What each symbol does to the elements:
r: gedi->zibu, lame->repe, kilu->zola, peso->zone, pigu->lazo, gasi->bedi, fege->gedi, sufa->masu, tufe->fiku, fise->pofu, zone->toti, zuri->gobu, faze->dedu, poga->zifa, pofu->pero, suba->dode, vana->nubo, beki->lame, fiku->pafe, gomu->dema, lubi->suba, masu->zapo, sugu->pigu, zufa->dozu, zola->vake, fena->vapo, dino->gasi, zifa->naga, neto->gomu, dedu->zofo, reva->zafi, nubo->zeso, dozu->depe, vafe->reva, bubi->fena, rona->zuri
g: zafi->depe, gedi->suba, lazo->toti, bedi->dema, toti->vapo, lame->zifa, kilu->vana, peso->bubi, pigu->zone, gasi->gomu, fege->lubi, sufa->vafe, tufe->kilu, fise->fege, zone->fena, repe->naga, zuri->lame, faze->dino, poga->rona, dode->pero, depe->zapo, pofu->gedi, zapo->zafi, naga->gobu, suba->pofu, vana->tufe, beki->poga, fiku->zola, gomu->dedu, lubi->fise, masu->reva, zibu->dode, vake->zeso, vapo->lazo, sugu->peso, zufa->sufa, zola->nubo, fena->pigu, dino->neto, zofo->bedi, pafe->vake, zifa->zuri, neto->faze, dedu->gasi, reva->dozu, pero->zibu, gobu->repe, nubo->fiku, zeso->pafe, dozu->masu, vafe->zufa, bubi->sugu, dema->zofo, rona->beki
h: gedi->fiku, lazo->zapo, bedi->lazo, toti->zafi, lame->gedi, peso->vafe, pigu->masu, gasi->pigu, fege->tufe, fise->vana, zone->reva, repe->zibu, zuri->pofu, faze->bubi, poga->lubi, dode->vake, pofu->nubo, naga->dode, suba->zola, beki->fege, gomu->zone, lubi->kilu, zibu->pafe, vapo->depe, sugu->sufa, fena->dozu, dino->sugu, zofo->vapo, zifa->suba, neto->peso, dedu->fena, pero->zeso, gobu->pero, bubi->zufa, dema->toti, rona->fise
u: gedi->zola, lazo->zafi, bedi->toti, toti->depe, lame->suba, peso->zufa, pigu->reva, gasi->zone, fege->kilu, fise->tufe, zone->dozu, repe->dode, zuri->gedi, faze->sugu, poga->fise, dode->zeso, pofu->fiku, naga->pero, suba->nubo, beki->lubi, gomu->fena, lubi->vana, zibu->vake, vapo->zapo, sugu->vafe, fena->masu, dino->peso, zofo->lazo, zifa->pofu, neto->bubi, dedu->pigu, pero->pafe, gobu->zibu, bubi->sufa, dema->vapo, rona->fege
i: zafi->toti, gedi->lame, lazo->bedi, toti->dema, kilu->lubi, peso->neto, pigu->gasi, fege->beki, sufa->sugu, tufe->fege, fise->rona, zone->gomu, dode->naga, depe->vapo, pofu->zuri, zapo->lazo, suba->zifa, vana->fise, fiku->gedi, lubi->poga, masu->pigu, zibu->repe, vake->dode, vapo->zofo, sugu->dino, zufa->bubi, zola->suba, fena->dedu, pafe->zibu, reva->zone, pero->gobu, nubo->pofu, zeso->pero, dozu->fena, vafe->peso, bubi->faze
p: zafi->vake, gedi->pigu, lazo->zibu, bedi->repe, toti->dode, lame->gasi, kilu->vafe, peso->lubi, pigu->gedi, gasi->lame, fege->sugu, sufa->tufe, tufe->sufa, fise->bubi, zone->suba, repe->bedi, zuri->dedu, faze->rona, poga->neto, dode->toti, depe->zeso, pofu->fena, zapo->pafe, naga->dema, suba->zone, vana->zufa, beki->dino, fiku->masu, gomu->zifa, lubi->peso, masu->fiku, zibu->lazo, vake->zafi, vapo->pero, sugu->fege, zufa->vana, zola->reva, fena->pofu, dino->beki, zofo->gobu, pafe->zapo, zifa->gomu, neto->poga, dedu->zuri, reva->zola, pero->vapo, gobu->zofo, nubo->dozu, zeso->depe, dozu->nubo, vafe->kilu, bubi->fise, dema->naga, rona->faze

The rows follow the links: the fewer symbols apart two elements are, the more alike their rows tend to be.

Rows of some elements; one shown again gets a slightly different row:
dozu 21,-67,-42,71,-21,29,-7,34,-33,-43,26,42,21,7,-9,-14,27,-18,-51,-51,-34,-46,-32,13,76,32,17,-41,38,-16,-4,-38,53,16,-16,-25,-5,54,-65,-36,67,-84,-16,139,128,-7,-71,-20,-32
gomu -2,22,-20,45,-19,-28,-14,25,38,-25,-3,-119,-54,-78,-60,-13,-9,57,-1,54,-12,33,41,-6,-53,29,-29,108,-46,-4,-9,-18,-35,-50,-9,0,37,32,-48,25,84,-1,15,-96,25,78,-63,13,54
fege 58,58,77,-88,37,-54,-5,-20,-5,41,-20,49,-13,87,24,-19,20,-16,37,-28,17,27,-54,53,-38,-50,6,-37,6,12,86,-5,2,40,27,70,-23,-29,51,-5,-47,63,-28,-52,-117,-114,40,26,15
sugu 63,72,36,-21,46,-18,-29,10,80,30,92,-35,-22,58,39,-71,56,-8,-10,-48,-1,52,-44,45,-26,-82,4,-5,-80,-6,62,-48,40,-47,-8,28,-43,29,-68,-75,15,52,-61,-44,-38,-75,17,53,37
zuri -36,20,3,-26,60,22,43,48,-97,-2,-99,-2,6,-25,-66,9,-17,43,48,51,-44,1,52,70,-55,22,-15,44,21,-16,22,31,-55,41,134,45,-33,-12,47,18,86,42,41,-70,12,50,3,-31,16
poga 21,27,58,-80,12,-39,-30,-51,-33,17,-68,-46,-1,11,-21,-8,33,103,33,66,-21,61,18,44,-46,-1,-20,48,-19,25,73,15,-23,-8,44,57,24,-30,24,25,-30,55,4,-144,-55,22,-29,59,61
zafi -12,-66,-52,31,-70,17,-28,-38,56,-30,50,-1,3,-29,11,48,-10,-33,-64,-30,12,-26,-22,-71,72,15,13,-21,17,14,-80,-25,20,-22,-107,-62,70,10,-44,-1,-54,-92,-10,115,30,14,-25,-4,-41
zibu -47,5,14,-24,35,32,22,19,14,46,27,83,48,-14,14,29,-59,-97,12,-4,64,-57,-19,-21,-23,6,-20,-2,-10,-1,-78,46,-13,22,-31,9,10,-60,69,-1,-81,97,31,14,-94,-16,90,-38,-47
zifa -8,19,14,-24,-12,-40,11,-21,-47,-6,-82,-62,-13,-99,-58,14,-33,49,51,109,-8,19,28,19,-52,27,-60,44,7,16,35,23,-80,6,33,30,37,-58,36,41,1,35,33,-116,-28,49,-43,24,11
dode -28,-16,18,-45,-68,29,-18,-26,27,33,-31,10,25,-88,-5,56,-97,-37,51,8,46,-31,46,-34,46,52,-37,-38,9,36,-55,52,-47,-21,-54,-2,19,-104,73,29,-90,-13,24,-11,-71,29,22,-2,-80
lazo -44,-21,-26,53,11,53,-12,50,124,14,128,30,18,-20,16,8,-58,-78,3,-68,50,-24,-10,-22,-10,0,-6,36,-59,-2,-111,34,41,-25,-78,-15,40,8,31,-41,-24,36,-15,34,-33,26,61,-36,3
fiku 29,-14,1,-12,40,-27,7,4,-68,-13,-31,97,29,32,20,19,44,-79,-39,32,17,-84,-127,9,8,-25,60,-38,71,-28,20,-8,-24,58,-34,4,-1,-1,57,43,-76,6,-20,68,-51,-90,36,-27,-33
zofo -91,-25,-37,68,8,64,37,52,24,4,10,-44,34,-39,-47,-16,-48,2,22,-23,-37,19,89,-12,-28,6,-26,93,-53,-25,-81,43,15,-20,58,-12,16,43,-13,-43,79,-9,46,-28,78,112,7,-42,8
masu 27,-16,-68,108,20,-26,-10,28,44,-56,93,44,-34,42,32,-4,34,-83,-95,-30,3,-58,-106,1,17,-14,55,-20,14,-41,-47,-21,28,-13,-91,-52,31,64,-38,19,-13,-4,-40,106,8,-83,-24,-28,-9

Each walk starts at a row. The symbols on each line, taken left to right, move it on to the next element.
Answer with the element's row; about right is enough.
new walk
26,10,-14,59,-77,-42,-65,29,86,-76,24,-77,-67,-86,-26,-27,-19,25,-11,0,-3,-4,40,23,4,52,-49,-23,-37,35,24,-22,-22,-89,-98,-34,23,-28,-83,0,33,-75,-19,1,13,-19,-79,53,-22
p h i r i: -69,-34,-18,-22,-43,15,-8,2,-12,30,-51,-34,3,-72,-43,40,-43,32,45,53,34,24,49,-9,-40,45,-38,62,-16,16,-73,31,-53,13,21,35,47,-50,61,63,-40,47,52,-103,-53,98,6,-15,-3
u i g p u i: -35,-22,-34,31,-40,13,-31,17,72,20,43,-73,2,-86,-37,29,-35,33,12,21,-13,20,84,-47,-30,43,-32,94,-51,22,-102,29,-34,-60,-28,-17,56,-6,-21,2,33,0,35,-69,32,89,-13,-37,30
new walk
-83,12,-13,32,10,59,21,70,56,19,77,-10,18,-27,-29,-2,-33,-42,10,-31,7,7,36,-31,-91,-19,-28,115,-53,-32,-124,58,12,-23,-19,1,56,15,32,-30,25,78,12,-73,-23,57,59,-56,38
h u g p i: -66,-44,-12,-21,11,95,75,13,-35,39,-35,86,42,-1,-45,20,-67,-29,58,-25,1,-19,55,-22,52,21,-10,-51,36,0,-46,65,-14,33,45,-14,-41,-57,57,-24,-9,-2,51,82,-11,42,72,-68,-81
h p p i u: -22,-30,-5,-7,-11,28,15,-25,4,25,18,96,57,17,22,47,-9,-109,-38,-14,52,-60,-66,-18,16,-1,34,-51,35,-33,-77,34,23,25,-38,-18,-4,-29,64,24,-82,23,20,99,-50,-33,64,-36,-40
new walk
-5,-19,-19,79,7,56,4,66,12,-73,31,-11,-26,-28,-4,-58,-55,15,-5,-58,-36,-5,44,45,32,42,-13,-11,-25,31,19,-10,12,-37,36,-18,-43,30,-53,-58,133,-40,-16,69,124,26,-50,6,-41
h p g i p: 16,10,-13,97,20,-7,3,97,100,-57,141,6,-33,-32,15,-85,-14,-64,-8,-35,3,-26,-75,44,-78,2,-15,8,-87,0,-20,-16,23,-32,-51,-30,-10,50,-19,-9,47,46,-25,9,-33,-68,32,-16,10
i g u u r: -16,-43,-20,64,-2,31,21,2,57,7,108,44,36,26,8,13,-8,-88,-56,-57,35,-38,-48,-55,31,0,40,-14,-3,-38,-113,31,42,7,-90,-63,47,31,8,-10,-43,-23,-10,125,2,-7,31,-40,-11
new walk
-18,64,10,-22,52,-30,40,54,-31,13,-20,-12,-6,-20,-43,4,-1,10,38,56,3,-16,-24,43,-113,-13,-16,58,-14,-24,-2,11,-19,27,56,41,3,-22,68,71,2,109,16,-127,-79,0,56,-55,49
p p p: -40,19,-23,30,67,-7,10,79,33,-25,55,-55,-5,-37,-27,-55,13,-4,19,15,-4,27,-12,17,-104,-48,-23,105,-78,-12,-26,43,-29,-27,10,10,23,44,-15,11,78,83,4,-108,0,43,8,-38,64
g r p p g p: -97,-4,-5,-23,38,42,52,16,-62,66,-74,34,46,-20,-72,31,-60,15,69,11,4,-20,78,12,-21,13,-14,66,5,7,-66,67,-35,46,81,24,-7,-30,55,0,16,23,63,-46,12,104,38,-57,-10
new walk
-10,-61,-25,6,-70,-3,-22,-53,-19,6,-33,32,26,-42,-5,71,-46,-54,-20,6,47,-50,-35,-62,84,15,35,-75,47,9,-48,15,-16,8,-81,-35,21,-51,7,47,-118,-64,30,78,-35,9,-2,-2,-57
i p h g: -13,-61,-57,71,-26,46,0,-13,38,-2,39,57,37,19,2,22,-18,-45,-27,-56,-33,-23,3,-36,65,28,39,-19,3,-4,-82,-14,39,4,-21,-67,-10,33,-45,-21,37,-78,-3,142,81,38,15,-36,-45
g g i p u: -47,-34,-32,3,-4,77,8,-49,-39,14,-38,78,61,3,1,52,-44,-58,-9,-15,25,-53,9,-41,78,28,14,-63,76,-14,-47,18,31,46,-9,-28,1,-11,25,30,-22,-68,30,155,44,27,30,-66,-66
new walk
24,38,27,-10,-29,-26,-48,-26,43,6,-5,-115,-51,-10,-12,-34,29,93,-2,21,-28,77,55,-2,-59,-36,-27,67,-52,6,57,-35,-8,-34,31,1,31,32,-45,1,38,-3,-8,-130,17,43,-52,68,80
u p i g: 25,62,48,-74,86,-48,-11,-13,-37,55,-16,3,6,40,-3,-36,33,49,36,48,-18,36,-26,40,-84,-28,12,43,-20,-11,50,24,2,38,74,71,3,11,34,8,-8,99,-17,-127,-74,-18,45,38,56
h g i u g g: 77,57,73,-83,-32,-63,-55,-81,-29,3,-46,-24,-11,22,18,10,15,55,33,43,19,54,-3,34,10,-23,-22,-81,24,35,103,-29,-29,11,5,28,-32,-56,7,-5,-55,19,-8,-39,-80,-54,-35,84,-5
new walk
-1,45,72,-66,45,-21,15,1,-83,41,-85,-24,3,14,-43,-43,15,67,44,27,-46,56,33,37,-26,-43,-31,50,12,7,70,8,9,44,121,62,-36,-1,12,-9,58,54,8,-98,13,19,19,7,41
u p p u r: 41,-18,-24,-9,-54,-24,-4,-41,-51,-67,-92,12,-18,-71,16,52,25,-22,-48,49,31,-45,-76,3,55,18,19,-97,85,4,39,-15,-39,12,-48,-13,11,-26,-3,72,-75,-69,12,68,-18,-74,-55,11,-60
p i p u p p: 19,-39,-36,2,20,-6,21,-5,-107,-33,-51,80,25,3,-6,23,16,-15,-16,14,-2,-64,-38,18,83,5,37,-103,102,-22,45,-11,12,57,-2,4,-14,-13,8,39,-7,-63,22,117,35,-52,-7,-39,-67
new walk
50,-27,-46,75,-40,-17,-37,-15,25,-67,23,-21,-48,-22,24,17,20,-4,-61,-1,-11,-40,-55,-23,40,13,22,-50,22,12,-10,-55,4,-65,-82,-61,40,21,-70,35,-11,-105,-13,72,31,-33,-105,32,-7
i u i g p: 19,17,25,-58,62,-26,2,49,-43,-36,-12,56,0,-12,-6,4,-7,-62,26,21,48,-28,-71,74,-51,-6,1,-56,37,16,26,32,-39,39,4,37,-68,-54,64,53,-55,104,-5,-36,-128,-117,75,-25,-37
h r p i i u: -43,-43,-14,50,-96,35,-42,-31,108,-5,91,-45,-3,-95,6,9,-67,-22,0,-23,55,-11,49,-55,32,34,-22,2,-48,7,-107,8,-1,-75,-108,-22,44,-28,-35,-11,-7,-41,10,35,3,63,-27,12,-39
new walk
67,13,38,-57,19,-30,-20,-60,-44,27,-8,63,-22,79,62,8,80,-48,-28,-6,21,-8,-107,18,13,-56,51,-67,37,-14,69,-29,49,58,5,15,-16,-7,20,24,-65,16,-40,19,-81,-108,26,14,30
g g p g: 62,-6,10,21,14,-47,-44,-21,55,-5,90,26,-35,81,63,-22,88,-21,-43,-47,-9,2,-114,0,-18,-64,39,-27,-19,-24,28,-50,55,-10,-50,-16,-11,48,-72,-19,-18,-22,-66,50,-15,-92,4,24,69
g g p i: 67,16,69,-93,52,1,13,-17,-90,56,-82,4,9,63,12,-48,17,35,50,-9,-27,26,27,42,12,-18,-15,-49,49,4,130,14,9,13,76,37,-74,-28,8,-41,17,25,-6,2,-12,-65,-1,51,-14
